Each row has a name. After each piece below comes the name of the row it's from, unless a question asks for something else. Each question is about the rows just above it. Places in a row count from 0.

J: [160 140 115 133  77]
P: [ 88 190 140  86 138]
Y: [ 87 111 165 142 116]
A: [151 111 165 142 127]
[ 87 111 165 142 116] => Y
[88] is at row and place => P, 0
Does one of the named rows hold [111 165 142 128] side by side, in this order? => no
[ 77 115 133 140 160] is which row reordered? => J

L: [114 112 143 111 148  87 145  88 145 161 133 108 133 149 114 157 121 151
 126 117]
G: [135 129 121 150 126 155 102 157 112  82 115 156 124  99 153 100 118 107
 124 123]
V: [ 87  95 123 146 158  99 127 145 146 112 105 149 102 131  87 125  93 140
 134 106]
K: [ 56  57 145 162 163  99 125  97 154  88  97 163  86 116 164 114  64 156
 142  64]
H: [ 87  95 123 146 158  99 127  93 146 112 105 149 102 131 146 125  93 140
 134 106]
R: [135 129 121 150 126 155 102 157 112  82 115 159 128  87 163  87 129  97
 118 113]
[135 129 121 150 126 155 102 157 112  82 115 156 124  99 153 100 118 107
 124 123] => G
Row and place of [143] in the named rows: => L, 2

mepu: [176  76 186 102 143 104]
pov: [176 143 119 142  88 164]
zatip: [142  91 112 146 112 108]
Where do [176 143 119 142  88 164] appear? => pov
The row with [176  76 186 102 143 104] is => mepu
Give the next entry after [ 91 112 146 112]. => [108]
Is [119 142  88] printed in one of the named rows, side by side and in this order? => yes
The next entry after [176 143]: => [119]
The next entry after [142  88]: => [164]
What is the next entry after [ 76 186]? => [102]

pil: [134 163  88 124 104  89  80 162]
vur: [133 109  86 131  69 110 207 140]
vugu: [127 109 109  95 170  89 109 155]
tik: [ 95 109 109 127 187 133 101 145]
The next entry after [ 95 109 109 127]: => [187]
[163] is at row and place => pil, 1

tenoz: [140 140 144 148 151 145 125 158 127 115 129 102 122 133 158 112 118 111
 122 126 116 105 131 157]
pud: [ 88 100 145 141  47 111 107 118 136 119 150 119  89  55 123 121 119 147
 137 152 126 137 116  95]
zegis: [103 110  90 117 110 107 109  97 102 153 113 154 112 122 124 121 144 165
 139 155 149 160 163 142]
Luzuk: [128 103 110 115 148 116 117  93 127 131 118 121 125 150 150 115  88 131
 116 126 134 125 134 137]
Pozit: [150 162 122 113 153 124 127 136 118 137 118 109 141 152 130 112 112 117
 116 113 113 102 113 134]
Kenus: [110 115 148 103 110 119 105 153 127 142 150  98 117 123 131  96 151 134
 116 124 126 118 126 121]
rosi: [141 131 139 110 151 145 126 143 151 118 153 125 131 146 148 112 116 152
 122 126 136 128 129 131]
Vikol: [ 99 162 122 113 153 124 127 136 118 137 168 109 141 152 130 112 112 117
 116 113 113 102 113 134]
The next entry after [118 137 168 109]: => [141]
The row with [141 131 139 110 151 145 126 143 151 118 153 125 131 146 148 112 116 152
 122 126 136 128 129 131] is => rosi
[140 140 144 148 151 145 125 158 127 115 129 102 122 133 158 112 118 111
 122 126 116 105 131 157] => tenoz
The next entry after [154 112 122]: => [124]
The next entry after [103 110 115 148]: => [116]

dedi: [130 132 118 137 105 104 123 133 137 127 129 134 133 137]
galu: [144 111 126 126 162  62 137 101 159  64 123 134 132 112]
pofad: [184 156 160  87 166 120  92  79 157  85 123 134 107 136]
libip: [130 132 130 137 105 104 123 133 137 127 129 134 133 137]
tunav: [129 132 137 133 130 137 124 134 105 104 133 137 130 127]
nar: [145 151 159 112 134 132  92 148 129 121 115 136 127 128]
Is [104 105 137 130] printed in one of the named rows, side by side and in this order? => no
[160] is at row and place => pofad, 2
Which row holds [130 132 130 137 105 104 123 133 137 127 129 134 133 137]? => libip
The next entry after [137 133 130 137]: => [124]
[104 105 123 127 129 130 130 132 133 133 134 137 137 137] is which row reordered? => libip

